Here is a tiny trained network, its code and every weight. The questions are about switching its units off for an input and a class, where a switched-off unit gives its printed mean instead of its output.

import numpy as np


def w(rows, s, z=0):
    codes = np.array(rows[::2]) - 128.0
    scale = np.full(codes.shape[1], s)
    scale[-1] = z or s
    return codes * scale


def f(y):
    return np.maximum(y, 0)


def log_softmax(a):
    a = a - a.max(-1, keepdims=True)
    return a - np.log(np.exp(a).sum(-1, keepdims=True))


def net(x, mask):
    res = np.array(x, float).reshape(1, 8) / 4 @ E
    y = f(res @ A[0][:, :-1].T + A[0][:, -1])
    res = res + np.where(mask, y, B[0][:, -1]) @ B[0][:, :-1]
    return log_softmax(res[-1] @ U[:, :-1].T + U[:, -1])


A, B = {}, {}
E = w([
[151,28,160,56,222,178],'x0',
[127,123,126,139,131,128],'x1',
[78,166,254,215,115,223],'x2',
[162,240,75,93,162,206],'x3',
[139,127,120,137,130,131],'x4',
[107,139,135,127,150,115],'x5',
[115,139,133,119,132,121],'x6',
[132,136,128,142,134,123],'x7',
],0.0098)
A[0] = w([
[82,122,209,134,127,197,84],'N0',
[103,136,246,144,88,207,2],'N1',
[76,2,185,165,38,80,89],'N2',
[207,206,127,125,145,215,53],'N3',
[118,73,151,166,131,70,45],'N4',
[125,161,183,223,133,192,44],'N5',
[147,35,186,54,246,208,81],'N6',
],0.0085,0.0068)
B[0] = w([
[157,2,103,77,138,104,193],'N0',
[111,37,88,103,120,92,190],'N1',
[65,204,135,81,188,231,212],'N2',
[61,174,107,116,173,185,190],'N3',
[117,192,29,129,189,176,155],'N4',
[122,54,91,82,117,58,188],'N5',
[45,198,152,217,63,40,246],'N6',
],0.008,0.012)
U = w([
[56,163,104,47,242,245,56],'0',
[154,17,53,2,166,45,59],'1',
[134,125,176,86,146,140,254],'2',
[47,178,148,189,11,85,44],'3',
[135,124,156,99,165,148,212],'4',
],0.0078,0.0099)

Each question gives the input, the list of numbers given to net, and the class t.
The units are the neurons (one row each of A and B). Each row of codes is followed by its name. A weight is (code - 128) times the scale printed after its matrix; where a second scale follows, it is the last column's (A, B and U).
mask holds one flag per neuron, in row order. A switched-off neuron (its flag False) gives its mean, the last column of its row in B, instead of its output. The means were averaged over made-up inputs and are rounded, as every weight is.
A unit's drop is (log p(t) with every unit on - log p(t) with that unit switched off) / (log p(t) with every unit on - log p(t) with every unit switched off).
The circuit of an input: a set's keep is (log p(t) with only the set's units on - log p(t) with every unit switched off) / (log p(t) with every unit on - log p(t) with every unit switched off). Starting from all 7 units, units are removed one at a time, each time the one whose removal leaves the highest keep (on an exact tie, the one counted first), for as long as the keep stays at least 0.8.
units of the circuit, in order: the units of the circuit, biggest drop first
unit that matters most: the unit with the biggest drop
top k neurons: the k neurons with the biggest drops, biggest first
drop of u: that unit's drop, to one decimal
input [5,-7,8,5,-7,4,7,-5], class 1: top 2 neurons	(N0 N1)
input [6,1,6,5,2,6,1,-2], class 1: top 3 neurons	(N0 N1 N5)
input [4,-2,-4,-7,7,-4,-5,-5], class 0: top neuron	(N2)
input [-5,2,-2,-6,3,-5,-5,-6], class 0: units of the circuit, in order	(N2 N6)
input [3,5,-6,-3,-4,-1,-7,-3], class 4: top 3 neurons	(N0 N5 N1)
input [5,-8,7,-1,-4,7,-7,6], class 1: units of the circuit, in order	(N0 N1)
input [8,8,-8,-8,3,0,8,4], class 0: units of the circuit, in order	(N2 N4)
input [-1,8,0,-5,0,-4,2,1], class 0: top 2 neurons	(N2 N6)
input [5,-8,-6,0,3,2,8,-3], class 4: units of the circuit, in order	(N0 N6)
input [5,4,-4,2,-5,3,3,-4], class 3: top 2 neurons	(N6 N0)
input [-7,-6,-3,-7,5,7,-8,0], class 4: top 3 neurons	(N6 N3 N2)
input [-6,6,6,4,-7,-6,1,0], class 1: units of the circuit, in order	(N5 N6 N1)
input [4,-2,-8,8,7,2,-1,-5], class 0: top 4 neurons	(N3 N0 N5 N1)
input [7,-8,5,-1,8,3,-6,4], class 3: units of the circuit, in order	(N6)
input [4,-1,-3,-5,-3,-2,-6,-5], class 4: top 2 neurons	(N3 N6)
input [7,7,6,-5,-3,3,-1,0], class 3: top 2 neurons	(N6 N3)
input [3,7,-7,-8,-6,0,-6,1], class 0: top 2 neurons	(N2 N4)
input [7,6,6,-7,-6,5,-5,5], class 0: top 3 neurons	(N2 N4 N0)
input [7,8,-1,-6,-5,3,5,-4], class 3: top 2 neurons	(N6 N3)
input [0,4,6,5,3,-2,2,-2], class 1: unit that matters most	N5
input [6,6,5,5,-5,6,5,1], class 3: drop of N6	1.0
input [1,7,3,-7,-2,7,1,4], class 0: drop of N2	0.6
input [2,2,-2,-7,3,8,6,6], class 0: drop of N2	0.4
